Below is a small trained network, with its code and all its weights. Each question gives an input and a class and asks what happens when units are switched off, that is, made to give their printed mean instead of their output.

import numpy as np


def w(rows, s, z=0):
    codes = np.array(rows[::2]) - 128.0
    scale = np.full(codes.shape[1], s)
    scale[-1] = z or s
    return codes * scale


def f(y):
    return y / 2 * (1 + np.tanh(0.7978845608 * (y + 0.044715 * y**3)))


def log_softmax(a):
    a = a - a.max(-1, keepdims=True)
    return a - np.log(np.exp(a).sum(-1, keepdims=True))


def net(x, mask):
    res = np.array(x, float).reshape(1, 5) / 4 @ E
    y = f(res @ A[0][:, :-1].T + A[0][:, -1])
    res = res + np.where(mask, y, B[0][:, -1]) @ B[0][:, :-1]
    return log_softmax(res[-1] @ U[:, :-1].T + U[:, -1])


A, B = {}, {}
E = w([
[144,116,160,148,63,37],'x0',
[80,102,84,7,124,111],'x1',
[77,194,109,104,198,82],'x2',
[242,223,109,132,115,145],'x3',
[109,96,179,107,146,148],'x4',
],0.011)
A[0] = w([
[110,88,177,99,66,171,114],'neuron 1',
[155,149,207,164,204,71,67],'neuron 2',
[116,164,41,171,173,130,78],'neuron 3',
[65,44,174,134,82,107,223],'neuron 4',
[37,57,121,52,150,108,112],'neuron 5',
[97,193,105,162,81,1,101],'neuron 6',
[228,142,163,167,177,107,150],'neuron 7',
[66,122,131,56,174,123,174],'neuron 8',
[87,100,154,119,94,46,204],'neuron 9',
[113,49,137,197,136,213,115],'neuron 10',
[92,111,140,84,144,119,57],'neuron 11',
[122,152,111,134,109,65,28],'neuron 12',
[202,92,75,148,136,129,104],'neuron 13',
[42,76,98,57,119,107,86],'neuron 14',
[81,60,104,190,83,221,138],'neuron 15',
[92,125,94,192,96,10,98],'neuron 16',
[78,88,192,138,213,170,157],'neuron 17',
[112,112,165,176,159,170,178],'neuron 18',
[174,104,176,122,137,48,41],'neuron 19',
[164,197,89,138,107,147,1],'neuron 20',
[117,53,104,153,178,212,166],'neuron 21',
],0.011,0.0051)
B[0] = w([
[179,90,123,179,58,148,181],'neuron 1',
[61,188,86,116,173,209,173],'neuron 2',
[187,65,183,159,27,45,166],'neuron 3',
[155,190,184,113,145,2,250],'neuron 4',
[144,180,58,41,177,74,245],'neuron 5',
[204,47,235,117,111,153,223],'neuron 6',
[87,205,83,111,145,138,233],'neuron 7',
[103,174,66,84,172,60,217],'neuron 8',
[170,147,151,99,62,55,212],'neuron 9',
[99,230,228,200,133,79,208],'neuron 10',
[129,163,98,129,173,102,157],'neuron 11',
[112,137,193,130,124,180,147],'neuron 12',
[129,112,131,74,129,127,167],'neuron 13',
[120,226,92,67,201,58,225],'neuron 14',
[143,195,221,82,181,44,211],'neuron 15',
[207,72,224,162,80,163,206],'neuron 16',
[91,169,175,124,184,66,204],'neuron 17',
[64,137,143,200,156,146,179],'neuron 18',
[193,222,181,161,47,68,161],'neuron 19',
[110,145,158,48,160,50,181],'neuron 20',
[113,198,211,158,132,81,205],'neuron 21',
],0.0089,0.011)
U = w([
[124,136,112,228,64,84,13],'0',
[110,117,243,122,175,114,200],'1',
[201,98,163,167,45,174,72],'2',
[26,147,29,54,254,145,253],'3',
[146,118,63,34,91,54,77],'4',
],0.0085,0.0043)

Each question gives the input, the list of numbers given to net, and the class t.
The units are the neurons (one row each of A and B). Each row of codes is followed by its name. A weight is (code - 128) times the scale printed after its matrix; where a second scale follows, it is the last column's (A, B and U).
mask holds one flag per neuron, in row order. A switched-off neuron (its flag False) gives its mean, the last column of its row in B, instead of its output. The means were averaged over made-up inputs and are rounded, as every weight is.
A unit's drop is (log p(t) with every unit on - log p(t) with that unit switched off) / (log p(t) with every unit on - log p(t) with every unit switched off).
The circuit of an input: a set's keep is (log p(t) with only the set's units on - log p(t) with every unit switched off) / (log p(t) with every unit on - log p(t) with every unit switched off). Starting from the 12 units with the biggest drops (on a tie, the unit counted first), units are removed one at a time, each time the one whose removal leaves the highest keep (on an exact tie, the one counted first), for as long as the keep stays at least 0.8.
units of the circuit, in order: the units of the circuit, biggest drop first
unit that matters most: the unit with the biggest drop
k most important neurons: the k neurons with the biggest drops, biggest first
drop when u is switched off: that unit's drop, to one decimal
input [4,-1,-1,5,6], class 4: unit that matters most => neuron 16
input [-5,4,-5,8,-2], class 3: units of the circuit, in order => (neuron 9; neuron 6)
input [-5,-6,1,2,-4], class 0: units of the circuit, in order => (neuron 3; neuron 6; neuron 15)
input [-3,5,-6,-8,4], class 4: 3 most important neurons => (neuron 5; neuron 4; neuron 1)
input [-2,-6,5,6,-5], class 3: 2 most important neurons => (neuron 7; neuron 2)
input [-7,-2,-1,7,-1], class 4: 2 most important neurons => (neuron 3; neuron 20)
input [0,-3,-7,6,0], class 2: 4 most important neurons => (neuron 5; neuron 14; neuron 8; neuron 4)
input [-1,0,5,3,-4], class 2: 2 most important neurons => (neuron 5; neuron 14)
input [0,5,-2,-6,3], class 4: 3 most important neurons => (neuron 4; neuron 9; neuron 1)
input [2,-6,-6,8,-8], class 4: 3 most important neurons => (neuron 20; neuron 7; neuron 13)
input [-8,-7,7,3,7], class 3: 2 most important neurons => (neuron 2; neuron 6)
input [-8,0,1,7,-5], class 4: 2 most important neurons => (neuron 3; neuron 20)
input [-4,-2,1,7,-7], class 4: drop when neuron 3 is switched off => 1.6
input [2,1,2,-6,2], class 4: unit that matters most => neuron 9
input [-7,3,4,5,-4], class 4: drop when neuron 3 is switched off => 2.2
input [-3,4,0,-1,-1], class 3: drop when neuron 11 is switched off => 0.0
input [-3,8,-4,5,4], class 3: drop when neuron 9 is switched off => 0.2
